Below is a small trained network, with its code and all its weights. Each question gives an input and a class and asks what happens when units are switched off, that is, made to give their printed mean instead of their output.

import numpy as np


def w(rows, s, z=0):
    codes = np.array(rows[::2]) - 128.0
    scale = np.full(codes.shape[1], s)
    scale[-1] = z or s
    return codes * scale


def norm(h):
    return h / np.sqrt((h * h).mean(-1, keepdims=True) + 1e-5)


def f(y):
    return y / 2 * (1 + np.tanh(0.7978845608 * (y + 0.044715 * y**3)))


def log_softmax(a):
    a = a - a.max(-1, keepdims=True)
    return a - np.log(np.exp(a).sum(-1, keepdims=True))


def net(x, mask):
    res = np.array(x, float).reshape(1, 7) / 4 @ E
    u = 0
    for l in range(4):
        y = f(norm(res) @ A[l][:, :-1].T + A[l][:, -1])
        res = res + np.where(mask[u : u + 5], y, B[l][:, -1]) @ B[l][:, :-1]
        u += 5
    return log_softmax(norm(res)[-1] @ U[:, :-1].T + U[:, -1])


A, B = {}, {}
E = w([
[129,126,125,130,127,130],'x0',
[126,128,129,126,129,129],'x1',
[110,59,160,210,224,162],'x2',
[126,128,138,122,129,128],'x3',
[126,127,135,123,129,127],'x4',
[29,106,122,109,91,253],'x5',
[136,130,75,43,206,139],'x6',
],0.013)
A[0] = w([
[20,137,49,35,2,171,50],'0.n0',
[97,78,178,209,27,40,229],'0.n1',
[99,130,41,101,145,215,3],'0.n2',
[146,204,46,9,122,153,55],'0.n3',
[112,38,153,204,206,49,23],'0.n4',
],0.007,0.0047)
B[0] = w([
[254,201,189,96,122,185,239],'0.n0',
[133,110,201,149,96,101,254],'0.n1',
[95,55,160,83,138,137,144],'0.n2',
[155,55,174,86,94,123,205],'0.n3',
[249,130,142,114,96,206,178],'0.n4',
],0.0097,0.0057)
A[1] = w([
[204,200,72,70,73,54,55],'1.n0',
[121,98,134,113,147,125,1],'1.n1',
[217,122,181,136,52,144,70],'1.n2',
[141,160,180,148,174,113,29],'1.n3',
[96,217,83,102,84,2,25],'1.n4',
],0.0083,0.002)
B[1] = w([
[6,66,135,104,165,145,242],'1.n0',
[127,180,171,108,152,120,116],'1.n1',
[98,123,77,179,113,78,254],'1.n2',
[161,107,57,187,98,157,137],'1.n3',
[13,181,114,123,96,127,177],'1.n4',
],0.011,0.0061)
A[2] = w([
[65,94,153,147,138,189,65],'2.n0',
[127,117,165,112,232,121,2],'2.n1',
[148,157,144,126,188,99,72],'2.n2',
[92,142,101,59,190,149,162],'2.n3',
[139,148,138,70,102,8,48],'2.n4',
],0.015,0.0045)
B[2] = w([
[9,181,105,148,123,51,195],'2.n0',
[126,138,47,115,113,128,180],'2.n1',
[204,140,94,94,82,231,142],'2.n2',
[129,54,141,94,206,107,254],'2.n3',
[11,131,102,158,177,132,234],'2.n4',
],0.013,0.0068)
A[3] = w([
[193,102,60,68,178,103,42],'3.n0',
[106,177,107,18,101,197,153],'3.n1',
[161,216,194,137,2,140,3],'3.n2',
[107,168,107,180,110,82,137],'3.n3',
[34,226,168,146,24,108,110],'3.n4',
],0.011,0.0046)
B[3] = w([
[147,189,101,167,53,183,172],'3.n0',
[204,90,191,122,143,106,193],'3.n1',
[218,125,33,85,249,219,180],'3.n2',
[116,110,221,114,81,134,175],'3.n3',
[138,220,51,151,88,148,255],'3.n4',
],0.014,0.009)
U = w([
[22,212,119,222,38,73,254],'0',
[226,193,7,127,122,211,134],'1',
[18,69,77,77,235,90,83],'2',
[196,86,240,33,108,140,73],'3',
[214,50,178,254,129,52,77],'4',
],0.016,0.0027)

Each question gives the input, the list of numbers given to net, and the class t.
The units are the neurons (one row each of A and B). Each row of codes is followed by its name. A weight is (code - 128) times the scale printed after its matrix; where a second scale follows, it is the last column's (A, B and U).
mask holds one flag per neuron, layer by layer. A switched-off neuron (its flag False) gives its mean, the last column of its row in B, instead of its output. The means were averaged over made-up inputs and are rounded, as every weight is.
A unit's drop is (log p(t) with every unit on - log p(t) with that unit switched off) / (log p(t) with every unit on - log p(t) with every unit switched off).
The circuit of an input: a set's keep is (log p(t) with only the set's units on - log p(t) with every unit switched off) / (log p(t) with every unit on - log p(t) with every unit switched off). Starting from the 12 units with the biggest drops (on a tie, the unit counted first), units are removed one at a time, each time the one whose removal leaves the highest keep (on an exact tie, the one counted first), for as long as the keep stays at least 0.8.
units of the circuit, in order: the units of the circuit, biggest drop first
unit that matters most: the unit with the biggest drop
k most important neurons: the k neurons with the biggest drops, biggest first
top k neurons in layer l: the k neurons of layer l with the biggest drops, biggest first
drop when u is switched off: that unit's drop, to one decimal
input [6,0,-8,-7,-1,0,0], class 0: units of the circuit, in order	(2.n4)
input [6,8,2,-6,6,7,0], class 0: 4 most important neurons	(2.n0, 1.n0, 3.n2, 3.n4)
input [6,5,7,0,-8,1,0], class 0: top 2 neurons in layer 2	(2.n3, 2.n0)
input [4,8,0,6,-3,-8,-8], class 0: 2 most important neurons	(2.n4, 2.n3)
input [2,-5,-7,-2,8,8,1], class 3: 2 most important neurons	(3.n1, 0.n1)
input [3,6,0,-5,4,-8,-2], class 0: 2 most important neurons	(2.n3, 2.n4)
input [-4,-2,-4,-1,5,1,-7], class 1: 2 most important neurons	(3.n2, 2.n0)
input [-8,-8,2,0,-4,2,0], class 0: 2 most important neurons	(2.n0, 1.n0)
input [-3,-3,2,6,-1,-5,7], class 1: 2 most important neurons	(3.n0, 2.n2)
input [6,7,0,5,1,3,-2], class 1: 2 most important neurons	(1.n0, 0.n0)
input [-6,-3,3,4,2,0,1], class 1: top 2 neurons in layer 0	(0.n1, 0.n3)
input [-1,2,-5,2,6,3,1], class 3: 2 most important neurons	(0.n1, 3.n1)
input [5,-8,8,-5,-8,3,-1], class 0: 2 most important neurons	(2.n0, 2.n3)
input [0,-8,-4,7,6,-8,-1], class 0: unit that matters most	2.n3
input [8,-4,7,2,-2,7,0], class 0: 3 most important neurons	(2.n0, 1.n0, 3.n2)
input [3,-5,-7,2,3,0,7], class 2: top 3 neurons in layer 2	(2.n4, 2.n3, 2.n2)
input [3,0,7,-2,4,2,-1], class 0: top 2 neurons in layer 2	(2.n0, 2.n3)
input [5,7,0,-7,5,2,8], class 3: 3 most important neurons	(1.n0, 2.n4, 3.n4)
input [-6,-5,3,5,0,-1,-8], class 4: 2 most important neurons	(1.n0, 2.n4)
input [-1,3,-1,-1,-6,7,3], class 3: unit that matters most	0.n0
input [-8,-4,-6,-7,-6,3,-5], class 1: drop when 3.n2 is switched off	0.2
input [5,-1,-5,5,4,1,4], class 3: drop when 0.n0 is switched off	0.4
input [8,-1,-4,6,-2,-8,-1], class 0: drop when 2.n3 is switched off	0.2
input [3,8,-3,8,7,8,-3], class 1: drop when 0.n0 is switched off	0.1
